x =
[1 1 -1 -4 7 1 9 -7]
[1 1 0 -3 3 0 4 -3]
[4 1 2 4 1 -1 2 -9]
[1 -5 2 1 1 -4 -4 -4]
[13 8 16 -5 -37 32 11 -33]
[-38 -28 14 -6 -2 -1 -2 13]
[8 23 -38 21 -26 3 60 2]
[14 2 4 17 6 -1 4 -30]
[-13 3 6 -7 -10 -5 -12 3]
[3 2 5 -2 -6 4 3 -7]
Rows and columns are numbered from 0.
The entry at row 1, column 0: 1
Report the entry in the top-right corner.
A: -7
The entry in row 2 and column 0 -> 4
The entry just left of -37 -> -5
Report the entry in row 0 and column 1.
A: 1
Report the entry in the bottom-right corner.
A: -7
Report the entry in the top-left corner.
A: 1
Report the entry in row 0 and column 2.
A: -1
The bottom-left entry is 3
Report the entry just left of -12.
A: -5
Report the entry directly below -37.
A: -2
Report the entry just right of the largest entry.
A: 2
Report the entry directly above the largest entry.
A: -2
Report the entry in row 1 and column 1.
A: 1
Report the entry directly above -12.
A: 4
